-3 -23 -21 31 5 -19 -22 32 -11 -4 -14 -24 -44 -5 15 12 -45 -4 4 18 -39 -19 -19 -8 28 -1 -2 23 36 -14 -5 27 21 48 -> j754
-45 4 34 -26 -1 22 1 -22 -9 -16 22 6 10 -30 -5 -20 -21 13 12 16 -33 -5 -19 -2 -4 22 -56 -18 25 -13 13 3 -34 -54 -> j733
20 -26 -49 26 23 -8 21 38 -51 28 -57 -1 -27 -18 39 -3 -25 -21 26 -47 2 -23 -6 -27 16 -19 49 31 26 8 9 6 30 95 -> j932
6 -14 11 -2 3 9 26 4 -14 18 -8 -3 9 -11 6 -24 15 -25 15 -3 26 -7 -5 -11 -3 -7 16 -8 -12 -3 0 -29 2 35 -> j932
13 15 19 -10 -29 9 26 -28 45 7 38 18 2 -3 -29 -29 22 -10 -6 5 -4 1 9 4 -8 4 -8 -29 -35 6 -2 -30 11 -44 -> j536
46 -22 -67 48 1 -49 34 63 -10 16 -57 -32 -36 25 23 30 -3 15 -14 2 17 10 34 8 21 -39 80 42 17 1 -44 12 28 90 -> j754
8 13 23 -31 -9 19 57 -39 11 -5 19 26 33 10 -21 -13 22 11 30 8 1 13 8 -15 -15 -2 -24 -45 -20 7 -6 -19 -21 -63 -> j663
-17 32 20 -17 -2 6 -1 -7 -11 -26 3 -5 25 -12 -8 5 -20 33 0 8 -24 17 2 10 5 2 -25 13 4 5 2 9 -10 -43 -> j789
12 -2 -25 -12 -6 -25 14 12 -10 -19 -36 -7 15 13 22 23 12 16 2 -2 19 -5 27 20 -3 -5 17 3 -2 7 -22 14 -19 19 -> j663
-16 21 26 -32 -51 -9 -4 -26 36 -27 12 -10 24 2 -4 -2 0 20 -27 35 -8 5 10 57 3 4 -20 0 -13 11 -12 0 -12 -34 -> j536
-27 6 34 -28 -5 1 24 -25 5 -19 -2 -1 -17 16 -1 0 -36 12 38 43 -50 -9 -23 3 15 4 -43 -16 35 -12 28 30 -13 -25 -> j663
9 -7 -35 20 17 17 14 29 -47 15 -37 9 -4 -19 2 8 -4 14 46 -32 -11 -3 -5 -50 6 -21 7 22 23 0 4 10 21 17 -> j789
2 36 42 -44 -15 3 2 -57 30 -40 36 1 43 0 4 -18 -31 58 -25 34 -2 19 13 52 4 0 -47 19 -16 27 -17 -6 -16 -98 -> j754
-15 18 28 -35 -4 11 14 -18 -18 -11 -13 -2 55 -16 16 -5 -6 29 4 29 13 15 7 21 -1 -8 -31 0 1 2 -18 -2 -33 -36 -> j932
-20 -4 19 -26 -7 -2 -8 -6 -10 -24 -8 -4 -8 -1 21 -6 -30 9 24 26 -40 -18 -19 16 12 11 -41 4 26 -5 20 28 -6 -4 -> j663
-10 9 30 -3 3 23 -35 -9 -5 -11 40 7 4 -38 -8 -31 -3 -9 9 -18 -30 -15 -16 -13 -4 24 -38 8 -28 6 30 -15 19 -29 -> j789
-18 -10 13 21 29 15 -32 15 -16 -2 21 0 -36 -27 -18 -28 -6 -47 15 -31 -40 -26 -28 -42 3 29 -15 -1 -8 -9 40 -18 33 30 -> j789
8 -19 -13 51 -1 -37 11 52 8 12 -20 -36 -47 37 -4 25 -1 -32 -16 40 2 -8 15 3 17 -4 47 3 12 -26 1 17 2 82 -> j553
1 -22 21 18 19 6 -53 16 -14 -16 32 -10 -22 -24 18 -43 12 -54 -16 -37 -2 -34 -12 -6 -4 32 -12 11 -31 7 27 -20 22 54 -> j958
-16 -24 21 4 -12 3 -8 20 -1 -15 -8 -35 -2 -5 -1 -2 -20 6 -10 58 -29 -20 -19 -2 13 1 -28 3 42 -26 0 31 -4 29 -> j766
4 2 12 11 5 -13 22 -13 26 -6 -3 3 -15 16 -14 -29 16 -1 18 16 -9 -1 0 -9 -6 1 12 -21 14 -15 23 -1 -11 -22 -> j726
-12 7 28 -18 -21 28 -28 -27 -18 -20 30 26 22 -29 15 -12 -50 11 1 3 -35 -9 -20 14 18 13 -75 8 28 7 16 18 -30 -54 -> j553
-19 -42 21 5 -17 13 -41 30 2 -15 27 -15 5 -22 5 -16 23 -55 -33 24 -3 -33 -11 5 2 21 -32 -21 -14 -26 4 -32 -8 45 -> j849
41 8 -16 -10 -7 -10 53 9 1 6 -14 9 20 8 8 2 29 15 -4 -3 28 11 34 11 -7 -14 33 -7 -25 12 -22 -4 -4 -4 -> j663
-4 34 11 -26 -8 17 24 -56 10 -1 23 13 10 24 -8 -22 -8 28 10 -1 -11 16 3 12 9 -3 -16 1 -7 14 21 -14 -5 -81 -> j729
17 -9 -4 17 -14 -25 -3 39 9 -15 -4 -33 -16 -4 14 -5 -18 4 -47 17 -11 -14 10 29 8 7 31 29 9 0 -10 21 9 54 -> j766
-12 24 22 -35 -2 -2 -32 -25 -1 -26 10 4 23 -5 15 8 -14 37 1 -7 -11 3 0 30 10 1 -34 9 3 10 -8 3 -15 -41 -> j376
9 4 18 7 5 -6 22 12 16 -10 11 -8 -12 8 -7 -22 1 6 -15 28 -10 1 1 1 -4 9 3 6 0 -9 4 6 0 -1 -> j766
29 -11 16 16 22 14 12 1 23 5 38 9 -23 -16 -15 -55 14 -35 -17 -29 -5 -26 -6 -33 -12 25 4 -4 -33 4 28 -23 30 4 -> j766
-4 -17 9 14 14 -7 -15 16 4 8 9 -14 -40 0 -7 -6 0 -37 7 -24 -24 -20 -21 -14 14 10 15 -7 -3 -5 14 -19 26 49 -> j376
-5 -5 6 -22 -15 -6 10 -5 -6 -16 -10 -11 5 1 10 2 -8 -1 7 10 -16 -11 -1 18 6 6 -10 -5 5 5 4 11 -7 15 -> j663
2 5 24 -8 13 38 -21 -50 12 16 58 23 -2 -6 -14 -64 36 -35 15 -49 5 -14 -10 -22 -10 34 -23 -20 -56 13 41 -54 17 -53 -> j729
14 15 0 -6 -5 -4 35 -30 18 -14 3 -8 5 17 -4 1 -34 45 6 26 -11 18 3 10 16 -17 -8 13 18 10 -12 5 4 -43 -> j754
17 13 -17 -4 -16 -33 29 30 -11 4 -41 -31 21 3 34 23 -9 37 -20 39 19 19 28 45 13 -32 43 30 -1 0 -29 23 -2 35 -> j932
-4 -17 -10 16 -16 -6 7 21 -22 -4 -37 -26 0 13 14 30 -32 9 -4 50 -13 -5 -1 8 31 -21 -10 17 53 -17 2 37 -15 35 -> j553
-15 -6 -49 6 -15 -9 11 18 -44 9 -51 -26 -34 29 23 29 -62 42 26 37 -46 -2 -18 6 52 -39 11 37 82 -18 13 55 15 27 -> j729
53 4 -39 33 9 -23 50 15 14 13 -5 2 -19 19 0 3 -1 15 -5 -18 19 19 30 -6 4 -21 59 14 -12 15 -31 -15 23 16 -> j754
19 7 17 -5 1 -5 -16 3 13 -7 -1 3 22 -12 14 -53 52 1 -15 -8 42 5 25 21 -22 15 14 -1 -34 0 4 -18 -16 -19 -> j726
8 2 29 0 20 15 17 -22 9 -13 38 12 -4 3 -16 -35 6 -20 8 -13 -3 -5 -6 -19 -12 4 -14 -13 -23 15 17 -27 9 -14 -> j958
9 7 27 -10 -10 4 61 -31 36 2 34 14 -6 20 -34 -9 3 -9 24 25 -25 1 -2 -19 -6 1 -7 -50 -12 -3 7 -15 -5 -40 -> j663
-16 -7 -12 4 2 -1 44 0 -5 2 -17 -10 -28 -8 5 7 -52 23 18 20 -45 -11 -15 -15 16 -12 0 2 61 -15 20 30 -1 -5 -> j733
-8 6 2 -15 -2 -6 30 4 -1 -5 -10 -16 -5 -14 16 -8 -28 33 -8 24 -10 -2 9 18 4 -5 6 14 24 -5 9 18 -8 -10 -> j733
26 -13 -3 9 2 1 -11 9 0 1 11 4 7 -15 14 -26 19 -8 -13 -9 23 -1 15 5 -5 2 0 12 -23 7 -28 -31 9 11 -> j754
10 45 27 -31 -19 -25 67 -17 21 -8 -16 -17 38 30 10 11 -6 60 -11 66 30 45 33 56 3 -33 26 8 -7 1 -26 8 -30 -39 -> j932
7 -10 -13 4 1 -6 27 31 -14 9 -11 -7 -4 -22 19 -6 3 12 -8 5 7 -1 16 6 -4 -6 23 3 16 -13 -9 5 -6 19 -> j733
-3 31 -16 -26 -31 -2 37 -45 18 -15 -13 22 17 17 -13 19 -16 51 18 6 -11 14 11 16 6 -21 -16 -5 21 16 -15 17 -13 -70 -> j536
13 23 17 -9 19 13 74 -30 31 15 46 28 -3 -9 -43 -39 38 -7 6 -24 19 17 14 -22 -31 21 10 -40 -47 4 12 -49 -23 -76 -> j733
-17 4 3 -10 -15 3 51 -5 8 -15 -15 0 1 30 -4 31 -23 28 14 40 -16 8 -1 6 14 -24 -16 -7 37 -13 7 17 -25 -27 -> j849
20 9 41 -5 -1 7 43 -39 51 -3 46 -2 24 19 -43 -28 48 -10 -16 25 41 21 21 10 -20 3 3 -31 -51 12 -28 -65 -10 -44 -> j754
29 12 16 9 -1 20 49 -40 32 12 40 22 2 13 -29 -24 6 -16 5 -17 3 4 6 -22 -3 6 -5 -23 -28 14 26 -25 0 -55 -> j553
4 -8 13 -2 1 8 -7 21 -33 -13 -6 -10 15 -12 20 -8 -8 14 5 24 -2 -2 1 3 7 -18 -27 14 21 -6 -9 13 -8 22 -> j958
20 -3 -17 18 36 -5 -3 7 -21 -12 -4 13 -16 1 13 -8 0 -5 12 -40 12 -15 10 -20 -4 -4 7 14 -1 15 6 -1 7 21 -> j958
-2 16 17 -45 -21 10 17 -25 -12 -24 2 16 34 -10 17 -3 -31 41 15 16 -28 4 -1 22 8 -4 -47 -3 19 11 -3 22 -22 -53 -> j663
-26 -30 -5 11 30 29 -20 14 -44 19 -6 23 -55 -50 33 -41 -37 -21 51 -51 -42 -42 -39 -50 6 25 -33 13 47 -16 52 17 12 20 -> j733
36 1 -36 27 36 -12 34 9 -3 13 -27 22 -19 0 -6 -29 27 -15 8 -54 16 1 17 -31 -7 -2 56 -8 -8 7 22 -6 13 12 -> j726
-20 -20 -14 2 -14 -33 -16 29 -18 -28 -42 -36 -33 4 38 32 -58 4 9 37 -59 -28 -20 29 30 4 2 24 55 -7 16 59 7 74 -> j663
1 -4 37 -1 4 23 11 -11 15 -3 32 14 -6 -10 -14 -46 13 -13 5 6 -10 -9 -13 -22 -13 20 -30 -9 -7 -6 16 -14 -3 -28 -> j766
-12 -24 33 16 2 -12 -54 42 -6 -21 20 -45 3 -11 8 -14 36 -32 -36 50 6 -18 2 19 -4 15 -19 -1 -28 -22 -9 -4 3 55 -> j958
22 2 -13 16 15 -5 26 -5 3 3 -4 9 -25 15 8 -13 -12 17 21 -8 3 9 2 -10 7 -10 12 20 7 7 -5 -4 18 -9 -> j754
-12 20 -1 -13 0 -3 59 -7 0 -4 -9 -1 11 -2 -10 9 -10 41 1 18 -4 23 15 6 -3 -6 8 -8 17 -2 -9 12 -30 -46 -> j733
19 -3 2 4 4 14 -14 7 -2 -7 21 11 7 -30 8 -37 9 0 -22 -17 -6 -11 -1 -9 -9 21 -16 13 -19 6 6 0 8 -13 -> j766
9 0 -1 -9 14 9 22 -5 -12 10 -11 9 2 5 -1 4 9 5 30 -33 5 4 -3 -19 4 -15 7 -7 2 7 -2 -19 5 5 -> j376
7 -18 -37 11 -5 -9 -22 19 -23 6 -21 -34 -5 7 23 -2 1 -5 -18 -6 0 -15 9 9 23 -8 27 23 1 -1 9 2 26 50 -> j729
12 -5 -14 -2 5 -22 -8 25 -10 -9 -20 -3 -25 -2 39 -10 -4 -10 -4 -19 -7 -17 7 16 5 14 20 21 -12 5 15 19 17 44 -> j663
-54 -20 53 -23 -6 21 -114 4 -26 -13 23 -24 -15 -47 28 -24 -38 -19 18 -9 -58 -39 -51 -2 29 37 -90 3 26 -27 28 13 -4 23 -> j376
41 18 11 13 -10 0 55 -10 27 11 29 16 20 21 -26 -9 29 -5 -23 12 37 24 34 7 -8 -7 23 -19 -36 9 -13 -31 -21 -35 -> j553
-12 -11 -21 16 2 3 -19 14 -47 -6 -32 14 -34 -4 35 14 -76 13 29 -13 -45 -20 -27 -8 37 -5 -27 39 73 -1 29 57 -4 20 -> j553
20 6 -10 0 0 4 32 -17 3 2 -9 25 11 -8 -8 -24 0 22 22 -9 -11 6 2 -17 -2 -14 2 -17 25 0 8 6 -12 -43 -> j726
55 26 -29 27 20 -19 105 10 29 20 -18 13 -27 40 -22 1 8 30 2 -5 19 24 34 -25 -9 -26 74 7 -4 8 -7 9 13 -15 -> j766
4 -11 8 -9 -27 17 5 -6 10 9 -8 -5 20 -6 -3 -24 47 -7 4 20 23 -5 9 -2 -5 -7 -14 -15 -18 -9 -5 -20 12 -2 -> j536
32 -3 -10 4 -4 -30 71 18 24 -1 -22 -30 7 41 -11 16 50 -1 -12 36 29 13 37 15 -7 -16 55 -23 -28 -5 -19 -8 6 27 -> j663
-11 17 -30 -20 13 38 -3 -46 -44 4 -4 37 7 -12 11 -15 -39 23 35 -66 -32 -3 -19 -29 20 2 -34 14 20 26 32 8 5 -63 -> j729
10 11 -22 -5 -7 -14 43 20 -8 3 -10 -1 -11 -17 20 5 -34 35 -13 -2 -8 3 19 17 5 -10 28 16 25 0 -6 22 -9 -6 -> j733
14 -32 -20 28 20 12 3 28 -22 6 -11 4 -38 -22 12 -24 -31 -18 11 -24 -36 -37 -26 -52 13 5 -4 16 35 -10 28 22 33 44 -> j766
18 23 -4 4 -3 0 51 6 -1 2 -2 0 12 3 -21 13 -8 32 13 6 -8 22 13 -12 3 -25 18 3 7 3 -10 -2 4 -23 -> j789
17 -18 -24 21 2 10 8 11 -11 31 6 -7 -6 10 -10 -18 34 -30 3 -17 15 -8 10 -28 5 -6 29 -17 -18 -8 -1 -35 16 25 -> j729
-10 4 34 -11 -11 1 2 11 9 -26 11 -25 28 -1 -10 -12 17 10 -38 52 2 7 10 20 -7 14 -22 -6 -6 -14 -19 3 -26 -12 -> j766
11 -14 7 15 9 1 1 3 2 16 24 8 -24 -27 10 -36 -20 -37 12 -17 -24 -24 -22 -20 6 8 6 -5 -8 -4 20 -18 24 33 -> j932
1 34 21 -16 10 6 19 -42 10 -7 28 23 4 -15 7 -32 -33 3 -5 -32 -20 5 -10 6 6 14 -5 3 -24 22 25 -10 8 -47 -> j932
